Below are the code and all the weights of a small trained network. Each question names an input and a class and asks about switching units off, where a switched-off unit gives its printed mean instead of its output.

import numpy as np


def w(rows, s, z=0):
    codes = np.array(rows[::2]) - 128.0
    scale = np.full(codes.shape[1], s)
    scale[-1] = z or s
    return codes * scale


def f(y):
    return y / 2 * (1 + np.tanh(0.7978845608 * (y + 0.044715 * y**3)))


def log_softmax(a):
    a = a - a.max(-1, keepdims=True)
    return a - np.log(np.exp(a).sum(-1, keepdims=True))


def net(x, mask):
    res = np.array(x, float).reshape(1, 6) / 4 @ E
    y = f(res @ A[0][:, :-1].T + A[0][:, -1])
    res = res + np.where(mask, y, B[0][:, -1]) @ B[0][:, :-1]
    return log_softmax(res[-1] @ U[:, :-1].T + U[:, -1])


A, B = {}, {}
E = w([
[157,71,162,114,110,184,196,113,105,149,85,157],'x0',
[137,105,197,154,83,95,167,168,134,108,175,74],'x1',
[193,146,148,160,87,135,126,108,5,120,157,94],'x2',
[154,84,130,68,145,87,89,163,120,65,98,127],'x3',
[123,123,132,124,83,108,59,66,146,111,72,32],'x4',
[168,171,119,91,153,139,136,136,130,198,140,80],'x5',
],0.012)
A[0] = w([
[103,157,99,70,158,121,104,148,216,176,74,219,216],'n0',
[107,80,159,144,89,187,162,46,137,95,88,136,175],'n1',
[154,143,171,72,170,114,140,179,114,88,122,189,188],'n2',
[159,58,96,143,96,117,159,156,79,89,106,106,215],'n3',
[159,171,175,126,102,137,159,121,138,124,166,37,181],'n4',
[171,135,167,133,54,73,122,116,69,87,165,77,151],'n5',
[140,69,156,86,124,145,167,103,171,117,48,142,154],'n6',
[86,63,192,99,116,189,99,92,182,49,137,136,199],'n7',
[93,130,67,130,182,113,1,160,170,114,162,58,215],'n8',
[121,62,149,106,30,122,77,116,94,86,122,87,201],'n9',
[141,162,46,144,172,183,145,97,131,196,109,170,220],'n10',
[82,186,228,103,110,154,164,133,119,144,171,47,177],'n11',
[24,85,170,176,170,92,109,144,130,50,183,227,206],'n12',
[90,89,161,116,134,146,164,166,174,147,150,113,228],'n13',
[163,165,109,130,176,182,138,152,71,176,167,179,254],'n14',
[125,154,94,143,65,78,81,159,132,100,170,93,218],'n15',
[129,173,86,174,92,154,63,66,75,106,128,58,229],'n16',
[117,147,95,116,199,74,98,172,109,124,209,169,218],'n17',
[109,87,231,126,83,117,142,142,193,189,177,116,227],'n18',
[135,160,120,185,65,114,79,92,129,116,127,97,206],'n19',
[156,71,161,122,102,117,138,81,199,66,117,95,163],'n20',
[187,113,92,63,162,191,163,188,40,104,149,156,190],'n21',
[105,83,181,103,36,146,113,128,140,157,83,129,228],'n22',
[112,144,132,100,99,116,96,81,133,102,117,87,189],'n23',
[178,140,113,93,38,54,60,97,113,117,147,60,164],'n24',
[126,172,91,103,140,201,167,105,122,163,90,190,200],'n25',
[127,68,162,84,64,167,159,165,152,125,70,115,147],'n26',
],0.0082,0.0032)
B[0] = w([
[76,81,62,74,182,55,162,47,184,101,210,136,248],'n0',
[114,89,194,79,117,130,148,94,47,134,74,221,196],'n1',
[154,105,132,92,144,76,116,164,147,46,227,36,195],'n2',
[155,57,187,122,102,128,124,122,60,96,99,95,200],'n3',
[209,175,75,170,160,159,158,178,115,174,112,173,220],'n4',
[209,128,92,161,92,209,64,175,125,107,77,74,244],'n5',
[162,130,147,83,152,78,185,44,91,114,131,160,198],'n6',
[97,138,169,143,153,3,180,106,95,94,52,114,198],'n7',
[84,221,120,124,189,45,113,145,184,147,147,88,248],'n8',
[217,151,162,161,127,146,158,84,123,76,35,86,230],'n9',
[87,77,77,133,72,157,93,58,190,206,196,145,235],'n10',
[154,123,76,206,214,186,177,167,152,134,128,189,217],'n11',
[24,49,168,153,115,150,161,157,116,82,113,55,237],'n12',
[129,106,76,138,189,91,173,129,136,80,174,175,184],'n13',
[110,48,115,113,64,138,112,162,162,157,197,140,248],'n14',
[113,215,116,170,142,139,58,166,215,84,70,44,210],'n15',
[124,194,146,152,91,143,61,127,163,192,96,150,255],'n16',
[78,94,155,115,115,91,102,195,182,96,185,68,216],'n17',
[140,149,74,142,205,139,197,160,73,87,153,142,209],'n18',
[122,183,117,220,108,92,117,70,96,165,38,119,210],'n19',
[114,192,211,164,200,81,142,84,91,71,69,142,192],'n20',
[180,76,229,100,77,117,66,140,157,188,192,144,240],'n21',
[166,136,141,122,176,124,205,119,78,135,41,187,191],'n22',
[165,211,128,131,127,103,112,75,106,140,114,127,188],'n23',
[198,202,123,208,130,117,92,152,126,156,67,95,241],'n24',
[82,57,130,52,121,193,123,41,115,180,191,178,221],'n25',
[192,113,189,114,220,113,158,102,72,72,153,189,191],'n26',
],0.0066,0.0099)
U = w([
[254,131,130,179,79,183,117,123,116,121,51,93,30],'0',
[123,84,136,167,43,213,150,60,95,211,133,197,254],'1',
[121,88,42,35,185,122,136,71,214,182,170,147,71],'2',
[231,74,208,77,87,128,107,174,124,162,189,111,87],'3',
[114,228,77,158,154,61,96,145,182,165,115,87,95],'4',
[163,107,200,77,161,91,206,60,75,96,79,148,94],'5',
[36,92,120,161,138,101,159,182,151,43,153,73,221],'6',
[183,109,72,179,177,187,213,202,131,179,178,152,177],'7',
],0.0079,0.0023)

Each question gives the input, the list of numbers given to net, and the class t.
The units are the neurons (one row each of A and B). Each row of codes is followed by its name. A weight is (code - 128) times the scale printed after its matrix; where a second scale follows, it is the last column's (A, B and U).
mask holds one flag per neuron, in row order. A switched-off neuron (its flag False) gives its mean, the last column of its row in B, instead of its output. The means were averaged over made-up inputs and are rounded, as every weight is.
A unit's drop is (log p(t) with every unit on - log p(t) with that unit switched off) / (log p(t) with every unit on - log p(t) with every unit switched off).
The circuit of an input: a set's keep is (log p(t) with only the set's units on - log p(t) with every unit switched off) / (log p(t) with every unit on - log p(t) with every unit switched off). Starting from the 12 units with the biggest drops (on a tie, the unit counted first), units are removed one at a time, each time the one whose removal leaves the highest keep (on an exact tie, the one counted first), for as long as the keep stays at least 0.8.
circuit, biggest first: the units of the circuit, biggest drop first
unit that matters most: the unit with the biggest drop
top k neurons: the k neurons with the biggest drops, biggest first
drop of u: that unit's drop, to one decimal
input [-8,-1,-7,-5,-3,-4], class 6: unit that matters most	n12
input [-2,5,-6,3,-3,7], class 6: circuit, biggest first	[n17, n16]
input [-5,-5,-1,2,1,-7], class 6: top 3 neurons	[n12, n24, n4]
input [-7,4,-1,-7,-7,2], class 6: top 2 neurons	[n17, n12]
input [3,-6,0,6,3,3], class 2: top 2 neurons	[n0, n19]
input [3,-5,0,8,-6,-1], class 3: top 3 neurons	[n21, n2, n8]
input [4,-4,-5,-1,5,0], class 5: circuit, biggest first	[n1, n6]
input [6,7,4,-7,-4,-7], class 7: top 3 neurons	[n11, n18, n5]
input [-6,6,3,-3,7,-2], class 0: top 3 neurons	[n5, n9, n0]
input [4,3,-8,3,-4,-7], class 5: top 2 neurons	[n6, n26]
input [-4,-7,0,0,-3,-7], class 6: top 2 neurons	[n12, n17]
input [6,2,4,-3,6,-7], class 5: top 2 neurons	[n1, n7]
input [-7,6,0,6,1,-5], class 4: top 2 neurons	[n8, n24]
input [-7,1,7,4,-6,-1], class 3: circuit, biggest first	[n21]
input [3,7,4,-4,-2,-2], class 7: top 2 neurons	[n11, n18]
input [1,-5,5,8,-8,-5], class 3: drop of n21	0.5
input [5,-1,0,-1,4,4], class 5: drop of n14	0.4
input [7,3,-1,-7,6,-4], class 5: drop of n4	0.0
